Here is a tiny trained network, its code and every weight. The questions are about switching its units off for an input and a target symbol, where a switched-off unit gives its printed mean instead of its output.

import numpy as np


def w(rows, s, z=0):
    codes = np.array(rows[::2]) - 128.0
    scale = np.full(codes.shape[1], s)
    scale[-1] = z or s
    return codes * scale


def f(y):
    return np.maximum(y, 0)


def softmax(a):
    e = np.exp(a - a.max(-1, keepdims=True))
    return e / e.sum(-1, keepdims=True)


def log_softmax(a):
    a = a - a.max(-1, keepdims=True)
    return a - np.log(np.exp(a).sum(-1, keepdims=True))


def net(x, mask):
    ids = ['ΓΞΦΨΩαβδεζηθμπσ'.index(c) for c in x.split()]
    T = len(ids)
    res = E[ids] + P[:T]
    u = 0
    for l in range(2):
        r = res
        for j in range(3):
            rows = slice(2 * j, 2 * j + 2)
            q, k, v = (r @ M[l][rows].T for M in (Q, K, V))
            z = softmax(np.where(np.tri(T) > 0, q @ k.T / 2**0.5, -1e9)) @ v
            o = O[l][rows]
            res = res + np.where(mask[u + j], z, o[:, -1]) @ o[:, :-1]
        u += 3
        y = f(res @ A[l][:, :-1].T + A[l][:, -1])
        res = res + np.where(mask[u : u + 4], y, B[l][:, -1]) @ B[l][:, :-1]
        u += 4
    return log_softmax(res[-1] @ U[:, :-1].T + U[:, -1])


Q, K, V, O, A, B = {}, {}, {}, {}, {}, {}
E = w([
[85,168,119,122,138,44,79,78,139,198,202,131],'Γ',
[122,139,139,138,192,104,83,128,102,174,122,129],'Ξ',
[148,161,53,141,117,175,97,115,109,93,174,100],'Φ',
[148,166,138,137,91,73,79,146,53,101,111,152],'Ψ',
[182,156,147,92,69,82,108,132,169,160,158,122],'Ω',
[152,200,179,172,42,181,96,131,149,100,149,165],'α',
[98,110,115,148,131,91,178,65,194,188,78,95],'β',
[192,70,154,143,106,143,102,106,206,117,118,95],'δ',
[101,73,250,143,141,150,146,136,99,86,220,159],'ε',
[98,119,118,197,121,129,113,129,132,72,72,146],'ζ',
[96,108,140,165,212,87,102,118,47,111,52,119],'η',
[106,73,41,101,109,82,108,110,107,139,112,95],'θ',
[139,183,111,124,118,150,146,142,92,111,99,155],'μ',
[94,178,132,164,188,184,140,101,85,96,47,101],'π',
[112,70,162,150,89,37,76,114,129,141,56,125],'σ',
],0.017)
P = w([
[94,31,151,111,108,155,80,210,22,191,67,78],'0',
[85,143,153,188,64,117,116,36,196,77,156,125],'1',
[103,125,136,192,58,138,99,64,197,72,136,137],'2',
[110,154,147,205,76,136,117,44,173,81,139,139],'3',
[86,162,121,222,88,135,114,71,191,113,165,148],'4',
[116,147,135,187,80,136,130,47,155,107,146,133],'5',
[83,153,108,212,91,149,114,60,163,114,146,144],'6',
[104,158,114,219,82,125,142,58,200,78,98,189],'7',
[112,160,142,199,100,123,134,48,118,119,123,112],'8',
[61,79,143,191,84,54,94,11,127,177,147,110],'9',
[87,117,191,201,100,94,76,29,89,162,122,88],'10',
[90,104,146,177,125,82,78,43,156,185,172,99],'11',
[96,127,106,254,102,136,47,122,158,169,117,138],'12',
[154,87,126,179,147,108,81,84,184,160,135,80],'13',
],0.0073)
Q[0] = w([
[79,82,137,167,23,127,137,60,164,120,139,172],'L0H0',
[88,109,155,166,129,144,80,96,164,210,193,44],'L0H0',
[164,142,141,106,157,93,134,234,144,58,74,113],'L0H1',
[175,151,120,58,124,81,145,157,140,96,143,186],'L0H1',
[128,191,69,254,89,56,1,75,138,194,95,145],'L0H2',
[204,170,112,151,144,131,197,137,169,191,66,159],'L0H2',
],0.0066)
K[0] = w([
[119,105,127,89,99,171,184,200,136,133,123,138],'L0H0',
[138,85,172,65,115,87,113,170,85,208,133,114],'L0H0',
[166,162,117,194,79,90,178,48,205,97,159,140],'L0H1',
[88,132,81,198,132,139,141,62,158,170,135,82],'L0H1',
[132,141,76,50,135,113,104,215,34,255,71,44],'L0H2',
[156,148,79,128,148,99,105,84,146,153,52,141],'L0H2',
],0.0066)
V[0] = w([
[106,118,160,150,159,47,69,99,102,175,160,101],'L0H0',
[131,47,110,39,141,127,92,202,171,129,102,97],'L0H0',
[63,108,137,155,97,122,85,81,213,138,124,89],'L0H1',
[117,81,100,138,180,171,109,118,133,168,80,99],'L0H1',
[63,96,32,111,222,182,93,145,115,122,102,81],'L0H2',
[125,97,175,85,155,135,80,177,178,253,113,184],'L0H2',
],0.0065)
O[0] = w([
[68,167,130,153,111,79,174,88,111,33,148,144,254],'L0H0',
[164,86,183,81,97,156,127,209,81,146,106,183,107],'L0H0',
[89,92,161,182,48,143,116,24,99,136,138,92,225],'L0H1',
[139,76,173,134,168,121,176,135,124,106,120,105,139],'L0H1',
[210,105,92,113,147,155,112,89,135,74,128,131,147],'L0H2',
[82,160,146,61,61,149,255,69,92,103,80,72,213],'L0H2',
],0.0089,0.0043)
A[0] = w([
[150,115,84,158,160,61,119,18,225,114,90,2,254],'L0N0',
[105,175,185,35,187,128,199,161,23,181,150,88,152],'L0N1',
[74,201,102,48,226,218,207,178,75,133,54,108,184],'L0N2',
[216,96,88,15,102,111,132,130,56,155,151,113,111],'L0N3',
],0.0048,0.0035)
B[0] = w([
[171,204,138,182,35,237,34,149,136,78,151,174,247],'L0N0',
[91,174,136,92,153,47,129,38,191,66,212,134,139],'L0N1',
[156,170,169,108,186,5,195,15,255,154,238,193,138],'L0N2',
[196,85,152,66,90,114,173,232,55,191,143,237,134],'L0N3',
],0.0077,0.013)
Q[1] = w([
[64,111,100,94,139,113,161,122,228,143,100,48],'L1H0',
[90,168,177,250,85,100,131,40,153,43,122,173],'L1H0',
[191,105,187,137,119,96,190,126,192,117,96,39],'L1H1',
[173,95,86,21,242,81,212,255,112,239,116,4],'L1H1',
[131,95,122,122,162,132,137,155,160,149,151,147],'L1H2',
[148,205,138,197,69,165,90,97,78,44,161,202],'L1H2',
],0.0063)
K[1] = w([
[149,193,49,140,159,160,73,73,183,181,26,68],'L1H0',
[38,25,185,123,145,133,153,215,95,73,254,140],'L1H0',
[156,120,79,217,120,152,82,99,182,154,98,67],'L1H1',
[202,196,3,133,93,145,71,38,82,123,102,120],'L1H1',
[158,160,128,156,109,164,61,29,42,101,120,230],'L1H2',
[40,103,254,166,143,74,189,206,158,159,119,196],'L1H2',
],0.0054)
V[1] = w([
[116,40,172,86,136,56,220,128,59,93,128,185],'L1H0',
[33,219,99,106,22,98,170,67,150,102,95,86],'L1H0',
[148,150,170,52,101,121,154,192,138,253,175,211],'L1H1',
[89,182,61,104,181,60,68,150,87,52,130,213],'L1H1',
[165,144,113,106,138,127,95,25,218,142,247,127],'L1H2',
[59,174,59,151,64,148,14,202,62,188,184,148],'L1H2',
],0.0068)
O[1] = w([
[105,137,73,68,92,88,138,48,193,120,136,98,253],'L1H0',
[52,183,251,151,100,158,201,172,110,37,31,94,172],'L1H0',
[246,169,240,62,148,85,149,155,162,203,101,44,193],'L1H1',
[181,166,42,198,19,36,192,131,159,83,173,120,118],'L1H1',
[199,136,145,98,254,139,226,65,62,124,61,224,145],'L1H2',
[129,149,170,211,111,185,130,122,103,107,197,51,87],'L1H2',
],0.0078,0.017)
A[1] = w([
[237,76,85,179,203,171,140,123,35,136,159,204,88],'L1N0',
[2,125,230,140,104,228,180,168,104,109,113,151,151],'L1N1',
[140,106,81,47,123,98,110,120,126,107,101,202,249],'L1N2',
[118,162,185,49,136,136,164,119,134,31,51,138,126],'L1N3',
],0.0052,0.0014)
B[1] = w([
[157,85,247,155,129,214,192,118,229,83,94,130,146],'L1N0',
[189,109,78,126,187,121,60,152,91,74,98,114,226],'L1N1',
[109,174,198,162,85,151,56,164,137,102,187,117,176],'L1N2',
[116,92,115,148,74,183,131,95,52,179,155,107,253],'L1N3',
],0.011,0.018)
U = w([
[2,132,160,35,92,142,121,172,201,6,122,35,59],'Γ',
[98,142,129,95,111,122,135,128,143,110,147,110,161],'Ξ',
[120,167,142,197,67,52,195,221,155,78,176,57,210],'Φ',
[100,237,205,127,122,140,57,245,119,115,194,80,123],'Ψ',
[45,107,119,237,71,161,91,176,80,249,246,151,251],'Ω',
[251,170,122,47,146,44,115,141,126,96,70,148,157],'α',
[114,162,98,46,103,71,102,158,145,28,156,196,142],'β',
[166,119,109,116,88,125,171,152,87,46,189,82,20],'δ',
[93,135,121,51,55,196,156,99,86,153,207,191,82],'ε',
[172,62,126,191,114,162,134,105,109,189,225,99,58],'ζ',
[169,80,76,47,115,102,86,90,139,113,193,46,48],'η',
[78,149,209,90,96,149,112,181,161,86,145,158,143],'θ',
[24,171,190,39,139,204,26,169,165,204,158,126,150],'μ',
[152,122,93,15,129,172,59,166,88,130,131,175,155],'π',
[91,144,203,109,93,159,162,159,122,164,138,6,164],'σ',
],0.003,0.0031)

Each question gives the input, a string of symbols that net reads in full, and the target symbol t.
The units are the heads (2 rows each of Q, K, V and O) and the neurons (one row each of A and B). Each row of codes is followed by its name. A weight is (code - 128) times the scale printed after its matrix; where a second scale follows, it is the last column's (O, A, B and U).
mask holds one flag per unit, layer by layer, with each layer's heads first. A switched-off unit (its flag False) gives its mean, the last column of its rows in O or B, instead of its output. The means were averaged over made-up inputs and are rounded, as every weight is.
A unit's drop is (log p(t) with every unit on - log p(t) with that unit switched off) / (log p(t) with every unit on - log p(t) with every unit switched off).
unit that matters most: the unit with the biggest drop
k most important neurons: the k neurons with the biggest drops, biggest first
k most important neurons of layer l: the k neurons of layer l with the biggest drops, biggest first
which heads matter: for each layer, one digit per head in row order, 1 if its drop is at least 0.15 and else 0, layers parted by /
input δ Φ θ Γ Ψ Ψ β, target μ: unit that matters most -> L0H0
input Ω ζ Ω β η δ Γ Ξ π Ξ Ω β, target σ: 3 most important neurons -> L0N0, L0N3, L1N3
input μ Φ μ ζ μ Ξ θ, target α: 2 most important neurons -> L0N2, L0N3
input α θ Γ Ξ, target Ψ: which heads matter -> 001 / 101
input Φ Γ Γ Ψ η Γ Γ μ Ψ β η α η, target ζ: which heads matter -> 101 / 101
input μ η Ω Ψ η Ω β Ξ Φ Ω, target α: 4 most important neurons -> L0N2, L0N3, L1N3, L0N0
input Ω β Φ μ β Γ β Φ π Φ Ξ Ω, target σ: which heads matter -> 101 / 110
input σ Ω α ζ η, target Γ: which heads matter -> 100 / 101
input Ξ η θ Ξ π β Φ Ω Γ δ θ α, target ε: 4 most important neurons -> L1N3, L0N2, L0N1, L1N1
input Γ θ Ω μ θ π, target δ: 3 most important neurons -> L1N1, L1N3, L0N1
input Ξ Γ Ω ζ Ψ, target ε: which heads matter -> 001 / 001
input ζ δ α Ω β β θ, target Ω: 2 most important neurons -> L0N0, L1N1
input Γ η Γ Ψ β Ω Ξ, target δ: 2 most important neurons of layer 1 -> L1N1, L1N3
input θ Ω μ, target η: 2 most important neurons -> L0N3, L0N0
input π Γ π σ Φ Φ Ψ Ψ δ μ Γ, target θ: unit that matters most -> L1N0
input Ω Ψ β ζ ζ δ θ θ Ψ μ, target σ: 2 most important neurons -> L0N3, L1N3
input Ξ Ω Ψ θ σ σ Γ θ, target ε: 2 most important neurons -> L1N3, L0N2
input ζ Ξ σ Γ β, target Ω: which heads matter -> 001 / 111
input δ Γ Ψ Ψ ζ Ξ Γ, target μ: 2 most important neurons of layer 0 -> L0N3, L0N0
input Γ δ μ δ Γ θ μ η β β θ, target δ: 2 most important neurons of layer 0 -> L0N0, L0N1
input η θ Ψ α ζ Ω β θ θ η Ξ, target β: 3 most important neurons of layer 0 -> L0N2, L0N0, L0N1
input Ω σ Ψ θ η Γ Ξ Φ δ Ψ μ μ Γ α, target σ: 2 most important neurons of layer 0 -> L0N3, L0N0
input Γ δ Γ, target δ: 2 most important neurons of layer 1 -> L1N1, L1N3
input Ω Γ Ξ, target σ: 3 most important neurons -> L1N3, L0N3, L0N0
input Ω Ω η, target σ: 2 most important neurons -> L1N3, L0N3
input μ ζ ζ π, target α: most important neuron -> L0N2
input Ψ θ β μ α Ψ α Ψ ζ Ψ Ω δ, target Φ: 2 most important neurons of layer 1 -> L1N3, L1N1
input π σ Ω Γ ζ Γ ζ Φ δ η α Γ η β, target θ: 2 most important neurons -> L1N0, L0N2
input θ δ θ η Γ μ δ Ω Ω Ω η β η π, target η: 2 most important neurons -> L0N3, L0N0
input μ Ω β Ξ β, target α: 2 most important neurons -> L0N0, L0N2
